In the rows, 128 means zero.
Facts:
bakis Φ togi; betok Φ plamol; bistur Φ netobrar; bonos Φ lofli; brabo Φ lutus; breklil Φ vokan
brifor Φ driklim; dobron Φ gobu; drabres Φ pupo; driklim Φ gridak; figrun Φ flegu; flabrer Φ flodra
flaso Φ bezi; flavedin Φ flide; fledastin Φ kofu; flide Φ zaribral; flodra Φ luskom; fudan Φ tiskan
gatis Φ zome; gobu Φ godum; gridak Φ vuplugru; karir Φ zoklel; keta Φ beda; klaki Φ vabru
klaso Φ brabo; klestubis Φ tritan; klozem Φ munar; kubak Φ kluskigim; liklel Φ plaki; mesil Φ giber
nipek Φ mesil; nizodek Φ flavedin; nuskan Φ vuge; patren Φ suklakar; piflezo Φ pliril; pizok Φ vebre
plaki Φ stobro; plamol Φ truskoflin; pliril Φ tugo; plunas Φ klestubis; pupo Φ plunas; renabu Φ figrun
sagi Φ fudan; sige Φ tuda; suklakar Φ votik; tanin Φ klaso; tivom Φ bistur; tritan Φ pluka
trodok Φ gatis; truskoflin Φ gratepek; tuda Φ gavu; tugo Φ skuben; tupimun Φ sibo; vabru Φ munir
vebre Φ bonos; verus Φ griflabok; vibir Φ drotrestar; vofis Φ piflezo; vofla Φ stetrus; vuge Φ sagi
vuplugru Φ fledastin; zaribral Φ flage; zutrim Φ klozem; bakis λ 515; batros λ 613; beda λ 613
beza λ 732; bezi λ 74; bistur λ 632; bonos λ 558; brabo λ 216; bredel λ 216
breklil λ 916; brevi λ 216; brevom λ 515; bribol λ 846; brifor λ 107; brogem λ 74
datok λ 916; dogo λ 558; dotu λ 732; dovirun λ 846; drabres λ 632; dredrel λ 216
dribribam λ 275; driklim λ 558; drotrestar λ 632; dubre λ 275; dulotron λ 216; duzen λ 732
fabuk λ 846; figrun λ 916; flabrer λ 515; flage λ 916; flaki λ 107; flari λ 216
flaso λ 732; flavedin λ 632; flegu λ 275; flekan λ 216; flide λ 558; flodra λ 275
fubil λ 216; fudan λ 632; fumul λ 216; futru λ 613; gatis λ 732; giber λ 916
godum λ 558; gofak λ 74; greklom λ 846; gresen λ 846; gridak λ 515; griflabok λ 216
groflan λ 613; grofogil λ 515; kabik λ 613; kadrovum λ 732; karir λ 74; kegre λ 515
kepar λ 916; keta λ 515; kipok λ 732; klasku λ 275; klaven λ 613; kleplo λ 107
klestubis λ 275; klozem λ 846; kluskigim λ 732; kopo λ 732; kuzi λ 916; liklel λ 74
liri λ 732; lofli λ 846; lurun λ 107; luski λ 632; luskom λ 558; lutus λ 107
mesil λ 515; mubrilil λ 558; muge λ 732; munir λ 632; nekudrar λ 275; nizodek λ 846
nuskan λ 107; piflezo λ 74; piler λ 558; pizok λ 275; plaki λ 107; plamol λ 515
pleplalur λ 846; plibron λ 515; plovil λ 558; plukli λ 74; pupo λ 107; purom λ 846
rabris λ 916; ralak λ 74; riskel λ 107; ropum λ 216; ruvu λ 916; sagi λ 846
sedrim λ 916; sibo λ 632; sikivar λ 558; sison λ 216; skedos λ 275; stefer λ 613
stifel λ 916; stiskon λ 632; stobro λ 846; stoflam λ 732; stufegrel λ 613; suklan λ 216
taflin λ 275; tanin λ 107; tefi λ 613; tiskan λ 846; togi λ 275; trodok λ 74
truflu λ 216; trusim λ 515; tuda λ 74; tugo λ 275; tukis λ 732; tupimun λ 846
vebre λ 558; vesti λ 916; vibir λ 515; viklaren λ 916; viskan λ 216; vofla λ 846
vokan λ 107; votik λ 558; vuni λ 74; zaplam λ 515; zezol λ 916; zoklel λ 732
zolol λ 74; zome λ 515; zukun λ 515; bakis μ skuben; baplugros μ fledastin; batros μ stasepla
beda μ skolar; beza μ klaki; bezi μ navur; bistur μ stasepla; bonos μ nipek; brabo μ klaki
bredel μ vuplugru; breklil μ patren; brevi μ verol; brevom μ vuplugru; bribol μ triran; brifor μ ruzi
brogem μ skolar; bukli μ plunas; datok μ liluk; dogo μ skolar; dotu μ vuplugru; dovirun μ refaklim
drabres μ refaklim; dredrel μ vazuk; dribem μ nipek; dribribam μ navur; driklim μ plunas; drotrestar μ renabu
dubre μ triran; dulotron μ nipek; duzen μ ruzi; fabuk μ vuplugru; figrun μ losti; flabrer μ liluk
flage μ nipek; flaki μ vofis; flari μ navur; flaso μ zaribral; flavedin μ vedotu; flegu μ dobron
flekan μ renabu; flide μ navur; flodra μ betok; fubil μ stasepla; fudan μ vazuk; fumul μ ruzi
futru μ vuplugru; gastan μ vuplugru; gatis μ nipek; gavu μ vuplugru; gebritom μ difo; giber μ gulon
giflar μ dobron; gobu μ triran; godum μ triran; gofak μ zaribral; gratepek μ ruzi; greklom μ renabu
gresen μ zaribral; gridak μ klaki; griflabok μ skuben; groflan μ vazuk; grofogil μ difo; kabik μ navur
kadrovum μ ripiplis; kapek μ vuplugru; karir μ triran; kedrol μ vofis; kegre μ fledastin; kepar μ refaklim
keta μ navur; kipok μ kubak; klaflos μ klaki; klasku μ losti; klaso μ losti; klaven μ verol
kleplo μ losti; klestubis μ fledastin; klozem μ losti; kluskigim μ navur; kofu μ refaklim; kopo μ verol
kuzi μ triran; lastas μ patren; liklel μ stasepla; liri μ plunas; lofli μ kubak; lurun μ ripiplis
luski μ pluka; luskom μ vuplugru; lutus μ renabu; mesil μ zaribral; mubrilil μ liluk; muge μ tototru
munar μ zaribral; munir μ navur; nekudrar μ difo; netobrar μ vazuk; nizodek μ ripiplis; nuskan μ skolar
piflezo μ gulon; piler μ vazuk; pizok μ renabu; plaki μ stasepla; plamol μ patren; pleplalur μ vedotu
plibron μ verol; pliril μ fledastin; plovil μ zaribral; plukli μ vofis; pupo μ navur; purom μ dobron
rabris μ ripiplis; ragur μ difo; ralak μ liluk; riskel μ triran; ropum μ patren; ruvu μ renabu
sagi μ difo; sedrim μ zaribral; sibo μ vofis; sige μ skuben; sikivar μ vofis; sison μ triran
skedos μ stetrus; stadro μ kubak; stefer μ dobron; stifel μ skolar; stiskon μ fledastin; stobi μ refaklim
stobro μ stasepla; stoflam μ dobron; stufegrel μ patren; stuflur μ vofis; suklakar μ dobron; suklan μ dobron
taflin μ skomek; tanin μ pluka; tefi μ fledastin; tiskan μ verol; tivom μ dobron; togi μ zaribral
trevutrul μ kubak; tritan μ vofis; trodok μ losti; truflu μ stetrus; trusim μ tototru; truskoflin μ zaribral
tuda μ skuben; tugo μ patren; tukis μ losti; tupimun μ tototru; vabru μ ripiplis; vebre μ pluka
vefil μ zaribral; verus μ vofis; vesti μ kubak; vibir μ vofis; viklaren μ verol; viskan μ losti
vofla μ klaki; vokan μ vuplugru; votik μ refaklim; vuge μ losti; vuni μ ruzi; zaplam μ stasepla
zezol μ stetrus; zilas μ plunas; zoklel μ stetrus; zolol μ tototru; zome μ losti; zuklil μ ripiplis
zukun μ refaklim; zutrim μ zaribral; baplugros ω netobrar; batros ω gridak; beda ω dobron; beza ω vazuk
breklil ω flekan; brifor ω piflezo; brogem ω patren; bukli ω taflin; dredrel ω tototru; driklim ω stasepla
figrun ω skomek; flage ω losti; flekan ω plaki; fudan ω stetrus; futru ω verol; giber ω skuben
godum ω tototru; gratepek ω flage; gresen ω vuplugru; groflan ω refaklim; grofogil ω gulon; kegre ω flage
kepar ω ruzi; klaso ω muge; klozem ω dobron; kluskigim ω sige; kuzi ω skolar; liri ω losti
lofli ω vazuk; lurun ω rabris; luski ω vofis; mubrilil ω patren; munir ω zaribral; nekudrar ω ripiplis
netobrar ω patren; nizodek ω ripiplis; nuskan ω vedotu; piflezo ω flegu; pizok ω verol; plaki ω vazuk
plukli ω renabu; purom ω skomek; rabris ω tototru; ruvu ω taflin; sagi ω rabris; sibo ω klaki
sige ω netobrar; sison ω skolar; skedos ω fledastin; stobi ω netobrar; stuflur ω skuben; tefi ω taflin
tiskan ω flegu; togi ω renabu; trevutrul ω tototru; truflu ω refaklim; truskoflin ω gulon; tuda ω vuplugru
tugo ω pluka; tukis ω gofak; tupimun ω skomek; vebre ω mubrilil; viskan ω taflin; vokan ω fledastin
zilas ω grofogil; zuklil ω gulon

Known rows:
giber: [138 135  90 138 119  18 153  87 173 181 104 123 196 212 133 140 138 195
 138  98 176  88  94 158 147  57 104  77 105]
dotu: [152  35 137 116 122 181 108 148  75 160 171 112 141  88 127 137 114 134
 165  98 116 108 149  78 142 125 132  86 136]
netobrar: [ 66 166  79 157  68 165 125 119 111 193 168 150 158  99 142 136  99  94
 102 185  50 115  99 177 171  99 148 160 186]
kubak: [121 154 114  80 150 176 130 153 137 102 131 160  61 119 121 147 152  77
 128 146 178 178 107 113 115 166 130 144 204]
togi: [119 155 175 159 130  75  84 103  88 121 157 159 153 199 137 138 105 126
 174 135 127 129 146 182 123  57 132 130 110]
flaki: [126 105 122 122 108 132 119 136 144 134 141 127 142  99 120 133 131 151
 127 128 124 105 122  85 125 151 135 107 129]
lastas: [119 134 135 118 121 150 116 135 135 113 141 132 111 107 117 137 120 110
  96 151  95 121 139 139 125 174 157 133 150]
beza: [133  53 155 165 119 134  98 145  68 176 153 164 136 103  88 101 138 152
 158 107 127 130 148  70 135 121 126 142 135]
brevi: [120 100 167 121 123 165 117 155  92 131 144 129 100 104 123 127 116 110
 130 146  98 121 168 126 125 135 142 139 132]
godum: [ 56 122 110 205  93  94 119  87 211 107  86 132 183 110  87 145 110 105
 127 115  82 144  20 127 134 194 165  62 148]
refaklim: [118 133 105 109 146 144 131 150 109  96 112 154  77 109 137 158 149  65
 103 157 147 150  94 121 113 153 127 139 201]
bredel: [145  74 141 107 140 191 116 139  78 136 162 108 117 110 125 141 105  94
 131 115  91 125 167 143 141 146 148 108 144]
vebre: [123 162  62 150  93 123 100  79 180 125 147 149 163 111 109 135 149 156
  84 129 110 140  70 103 149 194 125 135 143]
stadro: [117 133 133 117 121 150 115 137 137 113 142 131 110 107 117 137 120 110
  96 151  96 119 140 139 125 173 157 133 149]
dovirun: [139  98 157 116 133 117 153 146 102 148 124  96 142 144 149 115 118 161
 181  98 154 113 161 113 120  56  90 109  64]
kuzi: [149 154  82 145 131  57 161  84 180 151 105 108 198 181 134 110 137 193
 148  71 179 125  95 131 136  82  88 105  67]
liluk: [116 134 107 107 143 144 127 149 109  94 112 153  77 108 140 160 149  64
 105 159 147 150  92 121 112 150 126 137 201]
rabris: [126 134 121 160 104  76 118  77 228 143  41  62 165 191 113 114 138 188
 188  58 139 170  44 146 143  71  83  56  70]

Rows:
No name comes twice in this set of rows, the named rows included.
[103 115 126 170 114 112 108 106  99 134 133 162 133 128 102 140 128  98
  82 151  76 126 120 158 145 167 150 143 160] => gratepek
[ 94 104 180 124 130 165 140 160 103 133 154 145 112 108 110 129 100  93
 154 139 114 127 168 127 123 144 159 124 136] => brabo
[103 187  40 148  76 140 116  93 191 164 160 146 182  97 126 127 127 147
  96 145 103 128  58 118 157 154 143 137 169] => mubrilil
[120 187  54 141 101 106 148  88 186 164 135 117 194 142 143 116 124 169
 129 110 140 128  76 137 148  97 106 127 109] => brogem
[154 143 125 105 135 174 110 148 157 123 129 113  97  98 117 104 131 128
  93 146 103 128 151 132 125 172 168 153 158] => verus
[122 127 132 113 128 158 138 150 177 134 154 138 142  97 105 111 118 147
 162 112 159 129 128  76 117 163 162 110 135] => tanin
[129 136  84 137 124  45 160 113 181 128  99  99 189 144 149 145 118 157
 102 121 137  66  85 140 115 109 131  76 109] => bezi
[ 96 119 144 131  92 110 139 153 161 140 118 140 122  91 110 119 144 169
 116 155 130 101 128  70 120 149 124 135 114] => kleplo
[154 120 112 148 127 150 106 124 152 159 135 141 141 105 101  87 146 165
 139 107 139 146 119  84 142 151 148 147 143] => brifor
[103  82 189 164 106 175  81 129 116 148  93 116  86 123  93 112 127 107
 164 126  67 175 122 144 153 126 141 122 144] => dredrel
[134 169 156 132 125 131  51 132 131  76 168 150 125 117 134 135 108 113
 129 166  98 119 135 136 100 148 180 140 158] => vefil
[103 116 134 132 109 122 114 128 115 111 138 135 120 110 123 162 116 100
  82 166  75  98 131 150 127 166 148 119 149] => kofu
[ 74 150 135 120 121 112 163 173 130 106  75 174  50  96 116 135 168  90
  84 191 154 143 104  99 106 154 110 179 178] => losti
[131 150  73 154 110 106 106  91 190 131 130 149 166 115 105 127 146 154
  85 129 121 124  75 112 141 192 155 124 160] => driklim
[167  73 132 103 149 142 153 130  88 155 142  76 158 150 153 130 107 146
 180  66 148 116 159 131 134  64  94  80  74] => fabuk

The same objects again, as new rows of numbers:
Known rows:
liri: [135 132 134 110  91 108 158 129 128 119 116 130 129 151 131 113 151 120
 129 134 156 111 130 129 126 131 123 127 122 144 143 133 133 108 128 124
 132 101 135 141 110]
sison: [129 137 133 118 135 132 125 122 124 136 122 129 128 119 135 124 131 130
 128 138 141 121 121 129 118 127 120 138 111 129 111 127 133 132 125 125
 119 119 129 140 131]
stobro: [130 122 128 125 105 111 139 120 129 120 123 127 125 144 127 122 136 124
 129 130 119 117 133 128 134 129 126 121 114 139 142 141 123 117 137 124
 136 125 130 126 113]
fubil: [125 122 126 128 133 127 115 117 126 138 128 127 122 124 135 130 135 131
 130 132 119 123 130 125 125 128 124 134 104 133 110 144 125 132 131 124
 127 129 126 128 130]
trusim: [130 123 126 125 117 117 131 118 127 126 125 126 124 135 130 126 131 127
 130 130 116 122 131 128 132 128 125 125 110 134 132 136 122 122 136 123
 133 130 128 127 120]
karir: [121 130 140 149 122 123 118 138 130 129 123 131 133 135 109 118 130 131
 128 122 133 120 134 126 129 131 134 122 141 132 127 148 129 134 129 135
 137 123 130 119 120]
flegu: [121 129 131 136 159 135 102 110 125 133 130 125 129 105 129 130 105 134
 128 133 101 132 121 131 131 125 122 127 102 119 115 130 126 147 139 126
 123 149 123 123 133]
flekan: [125 136 135 117 142 128 126 121 123 136 125 129 132 114 139 121 130 128
 128 138 159 126 119 129 120 128 120 139 111 128 114 128 134 126 128 125
 121 117 127 140 128]
klaven: [134 127 121 126 124 117 133 117 125 121 127 124 125 127 134 132 113 127
 128 130 102 130 129 131 135 123 125 121 110 124 142 116 115 117 137 122
 134 142 125 128 119]
patren: [126 125 114 123 135 152 134 153 146 116 149 127 117 134 122 145 137 122
 127 107 136 147 127 124 126 130 147 121 187 122 154 121 132 139 119 146
 128 137 132 108 155]
vofis: [121 119 120 132 130 147 135 153 143 118 155 124 135 138 126 139 136 125
 126 111 143 155 133 129 124 130 145 127 197 121 150 125 134 123 118 138
 124 143 131 112 146]
nipek: [121 116 117 129 135 147 135 152 141 118 149 126 133 136 124 141 134 125
 123 109 141 156 131 127 133 132 144 125 198 121 150 121 135 127 116 138
 125 137 130 114 147]
munar: [136 117 125 133 133 117 139 124 117 132 131 133 122 121 132 136 121 121
 138 132 110 127 133 124 150 127 124 121  89 124 115 120 131 144 135 124
 129 130 119 126 120]
kluskigim: [137 135 133 109  90 111 157 129 129 118 115 130 124 151 129 114 151 120
 129 134 152 107 129 129 122 130 125 126 121 144 144 134 131 110 130 126
 132 102 136 138 113]
flide: [132 139 129 154 133 136 126 148 125 132 144 125 135 118 128 136 104 134
 132 125 124 136 138 133 106 120 138 127 122 114 135 109 113 122 122 129
 137 149 121 117 124]
dogo: [131 128 120 129 138 125 123 114 124 126 130 124 125 117 136 136 107 130
 128 131  99 134 126 131 132 122 124 125 106 120 132 113 116 125 136 122
 130 147 123 128 126]
pizok: [125 150 140 145 160 146 110 140 124 136 126 131 140 102 117 125  97 136
 125 129 139 136 119 132 117 123 129 131 136 110 116 105 131 143 120 135
 124 133 125 131 135]
tritan: [145 141 129 143 136 116 111 125 127 129 121 134 122 143 114 122 132 139
 125 126 127 144 133 122 154 120 133 134 179 115 134 133 122 119 121 127
 143 124 124 121 135]

Rows:
No name comes twice in this set of rows, the named rows included.
[136 125 127 151 134 121 136 148 117 137 132 137 128 121 121 138 118 126
 137 122 128 132 139 121 144 126 134 122 118 116 116 114 127 141 122 132
 137 124 118 125 121] => zutrim
[130 135 138 115 113 112 150 125 126 119 120 129 135 135 132 113 132 121
 128 135 159 120 123 133 128 129 122 125 119 135 146 126 132 111 135 124
 131 113 132 137 110] => lofli
[131 127 130 139  90 109 145 148 129 126 122 132 128 156 117 122 151 126
 129 118 151 116 145 122 126 131 138 125 147 139 143 144 120 107 121 131
 147 106 131 127 111] => gatis
[143 126 119 126 146 134 121 133 143 116 141 133 122 156 115 131 150 132
 121 115 138 173 129 122 173 125 142 134 252 111 155 130 141 123 113 132
 132 129 128 107 160] => plunas
[144 143 125 112 130 132 143 123 132 111 125 123 137 121 131 121 115 133
 124 129 119 131 123 144 127 122 121 124 106 121 124 108 122 109 145 125
 129 126 128 145 119] => futru
[132 139 137 161 115 126 131 150 131 133 152 125 133 132 124 126 125 128
 141 128 138 128 143 131 101 120 138 132 134 121 127 132 121 117 128 131
 132 146 124 117 120] => pliril
[118 141 145 135 142 127 121 147 124 143 126 135 141 118 129 115 140 132
 128 128 202 127 125 123 114 131 130 143 141 128 111 142 135 122 118 135
 131 102 128 138 126] => plaki
[136 136 136 144 136 121  99 128 129 143 121 137 120 145 113 118 157 141
 127 126 147 133 135 116 145 126 133 143 174 126 109 162 131 130 115 130
 139 109 126 120 141] => pupo
[138 118 130 143  95 103 159 154 120 130 125 140 126 150 118 128 149 119
 139 121 149 116 148 118 145 131 136 120 127 135 128 134 130 124 121 132
 145 101 124 127 107] => flaso
[133 144 139 136 106 122 148 152 127 123 122 132 138 139 117 116 129 126
 128 127 160 121 132 131 116 127 134 126 146 128 143 117 129 114 119 132
 136 111 131 133 114] => nizodek
[132 125 123 122 137 136 114 119 134 130 131 124 127 122 131 126 141 138
 128 125 115 125 132 134 125 127 123 134  95 132  91 154 122 125 144 127
 130 125 126 135 129] => bredel
[123 148 138 142 125 126 128 145 118 137 118 132 132 126 125 127 109 128
 125 134 156 126 125 123 108 125 134 132 156 120 155  99 124 124 101 130
 130 126 130 129 127] => klaso
[128 154 147 157 148 146 117 146 128 136 145 127 142 105 120 121 103 132
 136 136 144 133 125 136  98 119 132 135 132 109 114 112 134 138 126 135
 117 147 124 124 132] => tugo
[133 136 136 115 107 115 149 124 127 118 117 129 132 138 128 114 132 123
 127 136 142 116 125 133 127 128 122 124 122 135 144 123 132 116 132 124
 129 114 133 138 113] => purom
[132 139 132 118 129 127 134 121 125 125 121 127 131 121 133 123 119 128
 127 137 133 125 120 133 122 125 121 130 114 126 130 113 129 124 130 124
 124 125 129 139 124] => stuflur

Now the same objects, written a new way:
Known rows:
flaki: [148 114 119 152 193 108 140 117 106 114  95 150 132 154  68 105 115 132
  89 102 126 125 169 152 132 145 162 126 178 197 153  97 157]
fubil: [140 131 167 148 186 120 127 121 140 115 133 133 131 146  51 124 131 113
  96 129 135 141 178 147 145 146 116 123 139 158 154 129 163]
skomek: [111 153 122 149 208 144  94 134 117 162 142 138 106 115  98  82 113 147
 134  88 146 135 142 189 129 162 111 120 141 157 112 132 134]
taflin: [139 120 118 148 186 107 114 115 110 108  85 151 135 159  64 108 108 139
  83 120 120 125 167 147 126 151 139 118 156 193 153 124 152]
stobi: [115 141 167 156 207 110 114 112 125 156 140 142  91 161  74  76 126 120
 125  86 158 110 144 156 148 187 125 119 143 175 120  91 174]
stadro: [117 144 165 159 200 116 121 116 133 124 133 136  90 128  83  89 113 126
 131  94 149 109 151 162 129 187 123 125 147 167 131  92 172]
stiskon: [150 119 135 150 216 113 137 124 115 130 124 139 112 125  80  92 122 115
 112  89 137 115 169 161 124 153 163 127 180 184 150  87 156]
datok: [153 128 163 148 234 119 133 133 125 148 140 130  96 116  83  86 133  99
 129  84 150 112 171 171 119 163 159 126 180 166 145  84 156]
truskoflin: [123 153 164 149 209 133 149 117 143 148 100 143  90 143 106  82 112 141
  93  94 140 114 157 163 115 190 145 139 141 157 117  86 170]
vibir: [143 141 161 159 186 121 134 110 141 110 105 149 130 154  56 117 106 147
 123 118 147 130 159 145 141 163 127 114 139 178 152 120 163]
gavu: [103 130 162 171 191 104  95 124 116 129 142 126  90 151  99  91 103  86
 123 106 132 108 155 182 137 182 112 111 169 158 125  92 182]
trodok: [154 128 152 147 212 128 148 112 128 114  96 163 115 119  54  96 135 151
 133  87 156 112 155 148 124 167 169 143 150 203 151  91 145]
klasku: [132 114 123 147 190 114 144 115 106 109  82 166 131 159  50 115 139 149
  91 118 127 121 158 147 139 147 143 155 144 203 154 125 152]
drotrestar: [129 114 133 149 225 108 127 145 100 132 130 134  98 133  78  92 136  93
  93  95 126 111 170 180 126 152 143 142 181 173 147  89 164]
stobro: [142 112 122 148 241 106 134 151  96 146 131 133  95 121  94  80 138  90
  99  83 127 110 171 189 115 151 167 143 185 187 144  85 159]
vabru: [117 143 165 159 199 115 122 116 133 124 132 136  91 129  82  89 113 125
 131  94 150 109 151 162 129 187 123 125 147 168 130  91 171]
flaso: [156 145 116 149 210 123 155 111 137 131  79 160 126 153 109  75 103 150
  83  83 133 132 157 149 107 186 179 124 180 192 136  85 143]
purom: [156 114 124 149 239 113 146 126 106 148 127 144 101 119  94  81 123 107
 120  83 142 112 171 175 115 146 175 134 185 195 147  84 159]

Rows:
No name comes twice in this set of rows, the named rows included.
[132 120 160 145 237 110 113 155 105 147 140 129  91 117  82  86 143  87
 113  90 132 109 174 187 116 159 133 137 180 161 141  85 165] => flage
[155 149 161 142 239 130 152 139 141 159 124 131  97 119 106  78 135 120
  89  83 141 123 176 168 108 184 175 136 176 156 133  84 146] => sedrim
[130 111 117 159 187 102 113 128  97 116 123 130 134 171  77 116 106  88
  80 123 118 133 179 161 142 142 132 113 184 174 154 107 174] => luskom
[133 154 124 152 202 147 106 115 135 162 142 146 117 115  98  83 106 150
 134  85 159 146 142 175 131 159 114 113 142 161 114 125 133] => klaki
[152 119 166 144 242 129 146 136 119 141 134 151  91 115  55  90 151 123
 133  85 157 109 167 171 121 153 159 158 168 190 148  84 154] => figrun
[103 137 166 151 212 104  94 124 103 152 141 131  91 161  77  75 141  95
 105  86 143 108 144 168 147 191 116 122 144 166 117 106 171] => netobrar
[139 112 122 148 242 108 138 150  96 151 131 137  93 124  94  82 138  89
  98  85 127 109 172 192 117 146 165 147 184 186 143  84 167] => tiskan
[105 151 163 148 216 121 140 139 138 145 109 132  90 149 106  81 127 121
  83  97 126 111 157 178 118 192 128 149 143 156 115  94 171] => munar
[117 129 154 170 187 106 105 112 136 112 133 130 122 170  71 118 102 102
 105 127 130 124 164 149 146 155 113 108 149 161 151 121 179] => brevom
[142 150 167 155 198 114 119 111 138 151 139 143  99 145  76  75 114 142
 132  83 163 112 143 148 146 190 147 110 142 184 125  90 160] => sige
[103 118 162 148 190 114 122 133 109 109  99 156  98 158  50 119 149 135
  96 129 126 111 155 155 144 160 112 160 137 179 151 133 169] => zome

